Here is a tiny trained network, its code and every weight. The questions are about switching its units off for an input and a target symbol, where a switched-off unit gives its printed mean instead of its output.

import numpy as np


def w(rows, s, z=0):
    codes = np.array(rows[::2]) - 128.0
    scale = np.full(codes.shape[1], s)
    scale[-1] = z or s
    return codes * scale


def f(y):
    return y / 2 * (1 + np.tanh(0.7978845608 * (y + 0.044715 * y**3)))


def softmax(a):
    e = np.exp(a - a.max(-1, keepdims=True))
    return e / e.sum(-1, keepdims=True)


def log_softmax(a):
    a = a - a.max(-1, keepdims=True)
    return a - np.log(np.exp(a).sum(-1, keepdims=True))


def net(x, mask):
    ids = ['αβγδζηθλξπφψω'.index(c) for c in x.split()]
    T = len(ids)
    res = E[ids] + P[:T]
    r = res
    for j in range(2):
        rows = slice(2 * j, 2 * j + 2)
        q, k, v = (r @ M[0][rows].T for M in (Q, K, V))
        z = softmax(np.where(np.tri(T) > 0, q @ k.T / 2**0.5, -1e9)) @ v
        o = O[0][rows]
        res = res + np.where(mask[j], z, o[:, -1]) @ o[:, :-1]
    y = f(res @ A[0][:, :-1].T + A[0][:, -1])
    res = res + np.where(mask[2:14], y, B[0][:, -1]) @ B[0][:, :-1]
    return log_softmax(res[-1] @ U[:, :-1].T + U[:, -1])


Q, K, V, O, A, B = {}, {}, {}, {}, {}, {}
E = w([
[115,77,200,106],'α',
[77,42,29,27],'β',
[105,136,118,167],'γ',
[90,143,114,157],'δ',
[171,209,6,55],'ζ',
[198,129,122,164],'η',
[173,124,114,168],'θ',
[64,148,166,116],'λ',
[53,141,137,139],'ξ',
[37,160,154,113],'π',
[81,143,118,177],'φ',
[183,131,121,147],'ψ',
[188,135,139,144],'ω',
],0.012)
P = w([
[208,231,96,254],'0',
[142,84,66,228],'1',
[122,103,76,205],'2',
[108,150,98,179],'3',
[95,177,108,153],'4',
[93,183,110,124],'5',
[71,200,120,105],'6',
[63,216,121,81],'7',
],0.0051)
Q[0] = w([
[102,105,51,194],'h0',
[253,82,112,146],'h0',
[179,181,62,108],'h1',
[166,101,147,155],'h1',
],0.014)
K[0] = w([
[73,176,1,210],'h0',
[222,200,240,251],'h0',
[142,32,4,105],'h1',
[111,82,217,109],'h1',
],0.0093)
V[0] = w([
[163,36,108,64],'h0',
[124,64,253,125],'h0',
[108,169,123,34],'h1',
[172,186,193,237],'h1',
],0.015)
O[0] = w([
[114,44,113,21,59],'h0',
[102,2,23,190,3],'h0',
[231,145,149,139,66],'h1',
[35,165,147,212,203],'h1',
],0.009,0.0054)
A[0] = w([
[207,131,145,188,105],'n0',
[132,115,120,147,156],'n1',
[150,90,242,142,98],'n2',
[151,150,5,162,96],'n3',
[119,99,113,159,207],'n4',
[118,65,115,104,191],'n5',
[106,128,156,198,191],'n6',
[128,174,152,123,129],'n7',
[129,112,136,146,99],'n8',
[133,140,108,186,10],'n9',
[116,144,65,167,255],'n10',
[132,95,170,144,101],'n11',
],0.015,0.0038)
B[0] = w([
[42,136,92,106,151],'n0',
[121,147,118,132,132],'n1',
[127,175,59,73,139],'n2',
[54,189,128,100,137],'n3',
[132,167,122,135,152],'n4',
[156,102,124,223,145],'n5',
[161,215,99,99,247],'n6',
[139,74,135,165,204],'n7',
[93,158,93,133,128],'n8',
[66,8,105,62,170],'n9',
[180,145,173,141,198],'n10',
[124,164,67,113,126],'n11',
],0.016,0.015)
U = w([
[141,108,49,138,49],'α',
[254,126,136,168,255],'β',
[129,121,115,127,2],'γ',
[161,107,179,198,123],'δ',
[167,131,88,27,27],'ζ',
[73,92,101,107,198],'η',
[103,97,115,108,165],'θ',
[109,233,96,76,173],'λ',
[116,117,116,106,21],'ξ',
[107,119,133,112,25],'π',
[87,92,162,104,181],'φ',
[96,124,90,124,28],'ψ',
[118,125,84,114,6],'ω',
],0.006,0.0044)

Each question gives the input, a string of symbols that net reads in full, and the target symbol t.
The units are the heads (2 rows each of Q, K, V and O) and the neurons (one row each of A and B). Each row of codes is followed by its name. A weight is (code - 128) times the scale printed after its matrix; where a second scale follows, it is the last column's (O, A, B and U).
mask holds one flag per unit, heads first, then neurons. A switched-off unit (its flag False) gives its mean, the last column of its rows in O or B, instead of its output. The means were averaged over made-up inputs and are rounded, as every weight is.
A unit's drop is (log p(t) with every unit on - log p(t) with that unit switched off) / (log p(t) with every unit on - log p(t) with every unit switched off).
The circuit of an input: a set's keep is (log p(t) with only the set's units on - log p(t) with every unit switched off) / (log p(t) with every unit on - log p(t) with every unit switched off). Starting from the 12 units with the biggest drops (on a tie, the unit counted first), units are removed one at a time, each time the one whose removal leaves the highest keep (on an exact tie, the one counted first), for as long as the keep stays at least 0.8.
units of the circuit, in order: the units of the circuit, biggest drop first
k most important neurons: the k neurons with the biggest drops, biggest first
heads that matter: for each layer, one digit per head in row order, 1 if its drop is at least 0.15 and else 0, layers parted by /
drop of u: that unit's drop, to one decimal
input α α θ, target λ: units of the circuit, in order => [n3, n7, h0]
input η θ α, target λ: units of the circuit, in order => [h1, n6, n2]
input φ γ η, target λ: heads that matter => 10
input λ α θ, target λ: heads that matter => 10
input β ζ α β λ β π α, target ζ: heads that matter => 11
input α α η, target λ: units of the circuit, in order => [n3, n7, h0]
input γ γ α, target λ: heads that matter => 01
input θ π δ γ α α, target β: units of the circuit, in order => [h0, n5, n9]
input φ γ δ ω ω δ δ γ, target β: 3 most important neurons => [n0, n7, n3]
input β α α β, target β: units of the circuit, in order => [n5, h1]
input π ζ β, target ζ: 2 most important neurons => [n10, n2]
input ξ π β, target β: heads that matter => 11
input ω γ ψ β λ ζ, target ζ: most important neuron => [n6]
input ω λ α π δ λ α, target β: 4 most important neurons => [n9, n0, n5, n3]
input β α α θ α α ζ, target ζ: drop of h1 => 1.0
